Below is a small trained network, with its code and all its weights. Each question gives an input and a class and asks what happens when units are switched off, that is, made to give their printed mean instead of their output.

import numpy as np


def w(rows, s, z=0):
    codes = np.array(rows[::2]) - 128.0
    scale = np.full(codes.shape[1], s)
    scale[-1] = z or s
    return codes * scale


def f(y):
    return y / 2 * (1 + np.tanh(0.7978845608 * (y + 0.044715 * y**3)))


def log_softmax(a):
    a = a - a.max(-1, keepdims=True)
    return a - np.log(np.exp(a).sum(-1, keepdims=True))


def net(x, mask):
    res = np.array(x, float).reshape(1, 8) / 4 @ E
    y = f(res @ A[0][:, :-1].T + A[0][:, -1])
    res = res + np.where(mask, y, B[0][:, -1]) @ B[0][:, :-1]
    return log_softmax(res[-1] @ U[:, :-1].T + U[:, -1])


A, B = {}, {}
E = w([
[164,112,120],'x0',
[255,20,236],'x1',
[227,221,85],'x2',
[128,10,77],'x3',
[200,145,66],'x4',
[99,112,31],'x5',
[63,79,28],'x6',
[64,161,214],'x7',
],0.0057)
A[0] = w([
[65,113,187,189],'N1',
[171,49,236,121],'N2',
[163,78,107,204],'N3',
[138,153,156,92],'N4',
[209,99,219,253],'N5',
[111,217,205,135],'N6',
[186,197,189,174],'N7',
[186,219,48,221],'N8',
[79,95,122,183],'N9',
[133,1,94,171],'N10',
[199,240,43,176],'N11',
[199,191,139,120],'N12',
[120,155,82,201],'N13',
[153,150,97,79],'N14',
[112,57,185,190],'N15',
[169,16,173,159],'N16',
],0.0094,0.0051)
B[0] = w([
[117,95,99,175],'N1',
[197,127,129,209],'N2',
[178,182,110,178],'N3',
[87,88,161,133],'N4',
[199,113,166,255],'N5',
[92,129,155,193],'N6',
[100,108,254,211],'N7',
[195,209,142,238],'N8',
[98,154,85,162],'N9',
[137,210,57,200],'N10',
[161,217,122,237],'N11',
[83,188,186,179],'N12',
[146,183,93,177],'N13',
[132,163,113,130],'N14',
[139,109,88,183],'N15',
[191,181,110,203],'N16',
],0.0091,0.0088)
U = w([
[116,97,44,80],'0',
[98,98,81,1],'1',
[114,102,101,40],'2',
[216,205,37,154],'3',
[2,122,85,192],'4',
[134,174,196,95],'5',
[174,53,173,232],'6',
[87,81,107,101],'7',
],0.0073,0.0063)

Each question gives the input, the list of numbers given to net, and the class t.
The units are the neurons (one row each of A and B). Each row of codes is followed by its name. A weight is (code - 128) times the scale printed after its matrix; where a second scale follows, it is the last column's (A, B and U).
mask holds one flag per neuron, in row order. A switched-off neuron (its flag False) gives its mean, the last column of its row in B, instead of its output. The means were averaged over made-up inputs and are rounded, as every weight is.
A unit's drop is (log p(t) with every unit on - log p(t) with that unit switched off) / (log p(t) with every unit on - log p(t) with every unit switched off).
The circuit of an input: a set's keep is (log p(t) with only the set's units on - log p(t) with every unit switched off) / (log p(t) with every unit on - log p(t) with every unit switched off). Starting from the 12 units with the biggest drops (on a tie, the unit counted first), units are removed one at a time, each time the one whose removal leaves the highest keep (on an exact tie, the one counted first), for as long as the keep stays at least 0.8.
units of the circuit, in order: the units of the circuit, biggest drop first
most important unit: the unit with the biggest drop
top k neurons: the k neurons with the biggest drops, biggest first
drop of u: that unit's drop, to one decimal
input [-7,6,-8,-5,-4,0,3,-7], class 3: units of the circuit, in order -> [N10 N7]
input [-8,7,-4,3,6,-8,4,5], class 3: units of the circuit, in order -> [N16 N10]
input [8,7,2,0,6,-5,-8,0], class 6: units of the circuit, in order -> [N5 N7]
input [0,-6,-6,-4,8,-6,5,-1], class 4: units of the circuit, in order -> [N5 N16]
input [8,7,2,-8,-1,-8,-2,3], class 6: units of the circuit, in order -> [N5 N11]
input [8,3,5,2,6,-8,-8,-2], class 5: units of the circuit, in order -> [N7]
input [3,0,-8,2,7,4,2,4], class 4: units of the circuit, in order -> [N8 N5]
input [-8,8,0,-2,1,5,1,4], class 6: units of the circuit, in order -> [N11 N8]
input [4,-7,6,-1,-2,-6,-2,-3], class 5: units of the circuit, in order -> [N7 N10 N12]
input [-4,6,0,-1,-7,6,-8,-5], class 6: units of the circuit, in order -> [N11 N8 N5]
input [6,-4,7,-1,3,-8,-3,0], class 5: units of the circuit, in order -> [N7 N12]
input [-5,-5,-5,7,-5,-5,-5,-8], class 0: top 3 neurons -> [N8 N11 N7]
input [5,0,-6,-2,-4,6,0,3], class 4: top 2 neurons -> [N5 N8]
input [6,2,6,3,-1,-8,-4,-5], class 6: units of the circuit, in order -> [N7]
input [-3,-6,3,4,4,1,-8,4], class 5: top 2 neurons -> [N10 N16]
input [0,0,-7,0,3,2,-2,1], class 4: drop of N6 -> -0.1
input [0,-4,0,-4,5,-7,0,0], class 5: drop of N10 -> 0.1
input [-5,6,-4,8,-8,-1,-4,3], class 3: drop of N10 -> 0.2
input [-8,0,-7,-5,-6,1,-1,2], class 4: drop of N5 -> 0.1
input [4,-3,3,2,5,1,-6,1], class 5: most important unit -> N10
